Below are the code and all the weights of a small trained network. Each question names an input and a class and asks about switching units off, where a switched-off unit gives its printed mean instead of its output.

import numpy as np


def w(rows, s, z=0):
    codes = np.array(rows[::2]) - 128.0
    scale = np.full(codes.shape[1], s)
    scale[-1] = z or s
    return codes * scale


def norm(h):
    return h / np.sqrt((h * h).mean(-1, keepdims=True) + 1e-5)


def f(y):
    return y / 2 * (1 + np.tanh(0.7978845608 * (y + 0.044715 * y**3)))


def log_softmax(a):
    a = a - a.max(-1, keepdims=True)
    return a - np.log(np.exp(a).sum(-1, keepdims=True))


def net(x, mask):
    res = np.array(x, float).reshape(1, 2) / 4 @ E
    u = 0
    for l in range(2):
        y = f(norm(res) @ A[l][:, :-1].T + A[l][:, -1])
        res = res + np.where(mask[u : u + 8], y, B[l][:, -1]) @ B[l][:, :-1]
        u += 8
    return log_softmax(norm(res)[-1] @ U[:, :-1].T + U[:, -1])


A, B = {}, {}
E = w([
[8,202,216,117,221,254,49,60],'x0',
[116,69,203,20,127,191,101,139],'x1',
],0.00048)
A[0] = w([
[20,247,124,171,239,202,117,26,176],'L0N1',
[59,162,186,114,184,182,114,113,74],'L0N2',
[150,98,111,122,100,138,126,145,116],'L0N3',
[188,36,203,50,97,165,67,140,56],'L0N4',
[161,56,137,124,64,101,151,183,74],'L0N5',
[206,107,116,169,43,3,160,180,1],'L0N6',
[159,90,191,56,125,148,88,88,109],'L0N7',
[175,89,138,112,99,108,108,166,85],'L0N8',
],0.0025,0.0021)
B[0] = w([
[68,239,33,172,204,195,252,56,252],'L0N1',
[130,69,108,159,183,134,41,110,155],'L0N2',
[112,149,130,157,148,115,128,134,133],'L0N3',
[166,178,137,101,103,132,180,152,152],'L0N4',
[74,139,108,153,152,148,98,86,157],'L0N5',
[173,117,100,136,176,138,55,104,192],'L0N6',
[159,128,118,139,109,105,143,154,143],'L0N7',
[59,140,152,158,159,140,127,91,136],'L0N8',
],0.0029,0.0034)
A[1] = w([
[167,29,75,186,107,67,2,71,41],'L1N1',
[18,123,68,203,191,135,135,28,15],'L1N2',
[89,141,86,160,86,89,173,111,147],'L1N3',
[140,34,71,225,159,63,2,37,4],'L1N4',
[162,156,116,93,142,124,149,137,176],'L1N5',
[121,119,229,136,54,89,86,185,27],'L1N6',
[115,114,216,128,39,86,93,161,65],'L1N7',
[143,131,112,119,171,174,95,73,166],'L1N8',
],0.0041,0.0027)
B[1] = w([
[160,121,52,237,79,64,52,38,250],'L1N1',
[86,171,65,203,129,189,174,72,209],'L1N2',
[101,53,197,79,116,121,92,132,143],'L1N3',
[218,49,70,167,2,89,84,71,252],'L1N4',
[156,141,137,159,109,107,93,105,155],'L1N5',
[181,63,111,118,71,186,187,116,119],'L1N6',
[128,71,147,129,64,175,172,140,120],'L1N7',
[171,78,133,144,57,78,122,143,191],'L1N8',
],0.0038,0.0049)
U = w([
[12,29,247,16,234,25,18,232,10],'0',
[241,21,242,14,4,221,246,222,227],'1',
[237,28,18,250,8,21,10,19,252],'2',
[31,18,197,27,246,52,33,230,4],'3',
[31,31,190,28,246,70,14,241,4],'4',
[24,21,189,22,241,53,29,238,4],'5',
[223,240,244,25,235,42,72,235,109],'6',
[12,242,16,245,245,240,244,18,252],'7',
],0.0043,0.0038)

Each question gives the input, the list of numbers given to net, and the class t.
The units are the neurons (one row each of A and B). Each row of codes is followed by its name. A weight is (code - 128) times the scale printed after its matrix; where a second scale follows, it is the last column's (A, B and U).
mask holds one flag per neuron, layer by layer. A switched-off neuron (its flag False) gives its mean, the last column of its row in B, instead of its output. The means were averaged over made-up inputs and are rounded, as every weight is.
A unit's drop is (log p(t) with every unit on - log p(t) with that unit switched off) / (log p(t) with every unit on - log p(t) with every unit switched off).
The circuit of an input: a set's keep is (log p(t) with only the set's units on - log p(t) with every unit switched off) / (log p(t) with every unit on - log p(t) with every unit switched off). Starting from the 12 units with the biggest drops (on a tie, the unit counted first), units are removed one at a time, each time the one whose removal leaves the highest keep (on an exact tie, the one counted first), for as long as the keep stays at least 0.8.
units of the circuit, in order: the units of the circuit, biggest drop first
k most important neurons: the k neurons with the biggest drops, biggest first
k most important neurons of layer l: the k neurons of layer l with the biggest drops, biggest first
drop when u is switched off: that unit's drop, to one decimal
input [-5,6], class 1: 2 most important neurons of layer 0 -> (L0N1, L0N2)
input [0,-6], class 7: units of the circuit, in order -> (L1N4, L1N1)
input [3,4], class 7: units of the circuit, in order -> (L1N4)
input [0,4], class 1: 3 most important neurons -> (L0N1, L1N1, L1N4)
input [0,-8], class 7: units of the circuit, in order -> (L1N4, L1N1)
input [1,6], class 6: 2 most important neurons -> (L1N1, L1N4)
input [3,8], class 6: 2 most important neurons of layer 0 -> (L0N4, L0N5)
input [-7,8], class 1: 2 most important neurons -> (L0N1, L0N2)
input [-4,7], class 1: 3 most important neurons -> (L0N1, L1N1, L1N4)
input [-3,6], class 1: drop when L1N1 is switched off -> 0.4
input [2,7], class 6: drop when L1N1 is switched off -> 0.6
input [-2,7], class 1: drop when L1N1 is switched off -> 0.2
